[[ -3.6  40.9 -56.0  19.7]
 [ -3.7 -22.4  65.6  41.2]
 [ -7.7   0.8   1.6  12.2]]
->
[[ -3.6  40.9]
 [ -3.7 -22.4]
 [ -7.7   0.8]]

[[ 58.9  29.5 -40.7]
 [-34.4  63.5  34.5]
 [ 49.5  46.5  20.9]]
->
[[ 58.9  29.5]
 [-34.4  63.5]
 [ 49.5  46.5]]

[[ -2.0   9.8]
 [  4.0  15.7]
 [-24.4 -84.5]
 [ -3.0  11.0]
 [ 26.0  18.8]]
->
[[ -2.0   9.8]
 [  4.0  15.7]
 [-24.4 -84.5]]

[[-58.6 -13.3 -48.5  84.6  -2.8]
 [-76.1 -60.6 -32.4  49.4 -12.3]
 [-67.7 -31.0 -44.2  75.5  -6.2]
 [-72.7 -46.9 -39.4  63.7 -10.1]
 [-71.3 -39.2 -42.3  70.0  -8.4]]
->
[[-58.6 -13.3]
 [-76.1 -60.6]
 [-67.7 -31.0]]

[[-67.3  12.4]
 [-28.6  -6.1]
 [ 27.9  -2.4]
 [-30.4 -25.7]
 [ -8.7 -27.6]]
->
[[-67.3  12.4]
 [-28.6  -6.1]
 [ 27.9  -2.4]]

[[ -6.4 -68.1 -76.8 -50.4]
 [ -1.2  55.0  78.4  33.4]
 [ 26.8  10.0 -51.3  31.3]
 [-35.4 -58.3   3.2 -69.4]]
->
[[ -6.4 -68.1]
 [ -1.2  55.0]
 [ 26.8  10.0]]

[[-62.8 -71.3]
 [ 31.3  52.5]
 [-10.5  30.0]
 [-31.9  -3.9]
 [ 35.1  75.2]]
->
[[-62.8 -71.3]
 [ 31.3  52.5]
 [-10.5  30.0]]

[[-41.0 -41.0  -5.5]
 [  8.4  20.9  11.1]
 [-39.7 -63.5  -9.9]
 [ -6.6  -4.4  21.1]]
->
[[-41.0 -41.0]
 [  8.4  20.9]
 [-39.7 -63.5]]
